(19, 21, 17, 26, -42) ==> 17, 26
(513, -200, -950, -105, 895, 452, 167) ==> -105, 895
(39, 54, 11, 51, 96, 76, 50) ==> 51, 96
(1848, 4607, 7890, 2834, 7991, 2535, 8331) ==> 2834, 8331
(7, 8, 5, 1, 6, 4, 5) ==> 1, 8
(-5, 14, -32, 26, -29, -41, -22) ==> 26, 26
(6, -22, 28, 12, 3, 22, -41) ==> 12, 28
(4, 2, 8, 2, 6) ==> 8, 8
(3, 4, 7, 8, 1, 3, 0) ==> 8, 8
(21, 40, 69, 54, 47, 51, 83) ==> 54, 83
---
[ 5.40 -4.29  5.11 -5.03] → 5.11
[-6.30  3.58 -5.32 -6.58  1.30 -4.62 -0.16] → -4.62
[ 1.44  0.46  1.54 -1.42 -6.86  2.44 -2.18] → 2.44
[-0.39  0.74 -0.95 -1.43  7.15  1.52  4.94] → 1.52
[ 3.73  6.40  3.37  0.29 -4.87] → 0.29
[-2.05  0.93 -6.19  2.77  0.99] → 2.77
[ 1.21  1.59 -2.42  5.85] → -2.42
---
((-0.42, -0.66, 0.11, 0.35), (1.54, -1.22, 0.57, -0.37), (-0.36, -0.03, -0.17, 0.75)) ans = 0.57
((192.0, 94.2, 110.5, 105.6, -39.3), (103.6, 128.4, 152.4, 57.0, 88.5), (190.3, 108.8, 182.1, -26.1, -159.6)) ans = 57.0
((0.24, 0.16, 0.13, 0.16, 0.18, -0.06), (-0.22, -0.15, -0.09, -0.09, -0.13, 0.10), (-0.18, -0.11, -0.09, -0.10, -0.09, 0.01)) ans = -0.13
((18.849, 21.540, -11.282, -8.151, -4.603, -8.011), (19.161, -9.684, 12.640, 21.553, -14.466, -9.333), (-8.191, 19.128, 16.250, -4.608, -8.763, -11.714)) ans = -14.466
((0.100, -0.162, -0.002, 0.049), (0.102, 0.100, -0.043, 0.206), (0.082, 0.069, 0.041, 0.025)) ans = -0.043
((-0.20, -0.07, 0.08, 0.08, -0.13, 0.02, -0.08), (-0.08, -0.13, -0.01, 0.02, 0.21, 0.12, -0.23), (0.05, 0.07, 0.08, 0.01, -0.13, 0.13, -0.10)) ans = 0.12
((-1.2, -1.3, 1.5, -1.0), (-0.8, -1.5, 1.2, -0.9), (0.1, -1.7, 0.7, -1.3)) ans = 1.2
((0.075, 0.194, 0.134, 0.082), (-0.181, -0.019, -0.126, -0.042), (0.042, 0.135, 0.169, 0.116)) ans = -0.126
---
[-1.6  0.6  1.2  1.8  0.5  0.4 -1.2] ⇒ 0.5
[-92.41  -5.23 145.21  78.32] ⇒ -5.23
[-0.070 -0.150 -0.014  0.154] ⇒ -0.150
[ 0.164 -0.080 -0.123 -0.093  0.153  0.189 -0.056] ⇒ 0.153
[ 0.036 -0.148  0.119  0.178 -0.048 -0.090 -0.096] ⇒ -0.048
[ -7.646  10.006   3.431 -14.513 -11.551 -10.331  11.067] ⇒ -11.551
[ -1.915   8.990   0.259  11.539  -5.943 -15.139] ⇒ 11.539
[ 1.662  0.247  0.492  0.394 -1.109] ⇒ 0.492
[ 0.06  0.16  0.03  0.10 -0.02 -0.14] ⇒ 0.10
[-0.39  1.57 -1.75 -1.08  0.85 -0.55] ⇒ -1.08
---
[[38 53 24 28 89 58]
 [37 61 23 16 39 14]] 58, 37

[7512 8257 9557 3037 8369 8022 6143] 6143, 7512

[[115  94  22  93]
 [124 165 156 202]] 93, 124

[ 95  54 110 112  26 195] 195, 95

[[101 173 109  99 207  34 110]
 [124 104  94 103 157  95 127]] 110, 124

[55 30 36 15 43 50 78] 78, 55
---
[1.92, -0.14, 3.16, 4.40, -4.46, 6.03]: 3.16
[-6.02, 1.44, 2.99, -7.58, -0.63, 6.50, 2.88]: 2.99
[0.82, 4.95, -5.96, 6.84, -6.62]: -5.96
[-6.67, 1.19, -5.01, 7.24, -3.65]: -5.01
[-7.29, -5.58, 5.90, 1.39]: 5.90
[4.00, -3.07, 6.25, 4.20, -3.68]: 6.25
[-6.12, 4.72, 1.52, 5.05]: 1.52
[-2.75, -0.99, 5.71, 4.13, -1.53, -0.70, 7.04]: 5.71
[1.28, -4.34, -4.07, 5.45, -3.56, 6.86]: -4.07
[-1.05, -5.75, 4.10, 0.69, -1.30]: 4.10
---
array([[  7.1,  21.7,  19.1,  16.6,  16.6,   0.8],
       [-19.8, -14.4,   3.8, -12.8,   3.6,  -4.7]]): 16.6

array([-0.11,  0.12,  0.05, -0.01]): 0.05

array([-12.199,   1.994,  -1.019,  12.407,   9.796, -14.457]): 9.796

array([[-0.6,  0.7,  1.3,  0.3, -1.2, -1.0],
       [ 0.5, -0.7, -1.4, -0.4,  1.1,  0.8]]): -1.2

array([[-0.45, -0.24, -1.37, -0.79,  1.92],
       [-0.36,  0.36, -1.43, -0.38,  1.18],
       [-0.22, -1.26,  0.87, -1.60, -0.51]]): -0.79

array([ -9.92,  -2.49,  13.95,   7.65,  -1.52, -10.21,  17.16]): -10.21

array([[  15.2,  225.2,    0.5,  110.2,  139.2,  228.5,  181.6],
       [ -52.0,  -98.7, -226.5, -232.0, -112.2, -182.0, -148.6],
       [-102.5,  -33.8, -169.0, -226.1,  -50.5, -187.3,  -57.5]]): 228.5

array([ 0.035, -0.131,  0.055, -0.043,  0.031,  0.141]): 0.031

array([-13.13,  -3.46, -10.25,  10.25, -11.78,  -5.76,   5.18]): -5.76

array([  36.67,   59.69,  161.92,   54.36,   92.61,  -35.16, -122.90]): -35.16
---
-79.41	7.82	121.11	-77.03	-56.52
-16.41	21.82	-80.15	23.23	-148.72
: -148.72

-0.549	-1.190	0.333	-0.746	0.935
-0.201	-1.051	0.128	-1.008	1.009
0.045	-0.310	1.777	-0.401	0.538
: 1.009

-0.11	-0.09	-0.09	-0.18	-0.03	0.11	0.13
0.00	-0.02	-0.06	-0.02	-0.03	0.00	-0.05
: -0.05

0.15	0.07	0.01	-0.13	-0.21	-0.04
-0.13	0.02	-0.08	0.21	0.08	-0.12
-0.23	0.15	0.05	0.15	-0.07	0.03
: -0.12

-1.1	0.7	-0.5	1.4	-0.8	2.1
2.2	-1.7	-0.1	0.3	2.0	1.1
: 1.1

-1.22	-0.72	-1.23	0.14	-0.96	-1.39	-0.89
-0.34	-0.35	-1.05	0.95	-0.94	-1.31	-1.12
-0.65	-0.87	-0.79	1.43	0.41	-1.08	-0.32
: -1.12

0.82	-0.80	-1.10	0.56
1.75	-0.52	-0.60	-0.38
: -0.38

-168.39	87.68	29.57	-106.92	135.19	3.93
47.65	39.20	-140.49	81.17	-84.26	-129.02
: -129.02

-74.89	175.46	-107.44	175.46
86.55	-108.72	94.91	-108.72
-216.24	118.06	94.99	118.06
: -108.72

63.386	-38.139	93.308	96.635	-85.574	78.523	86.294
74.113	134.755	55.193	72.162	161.230	71.623	13.460
104.404	89.377	16.371	34.683	13.714	53.592	-136.120
: 13.460
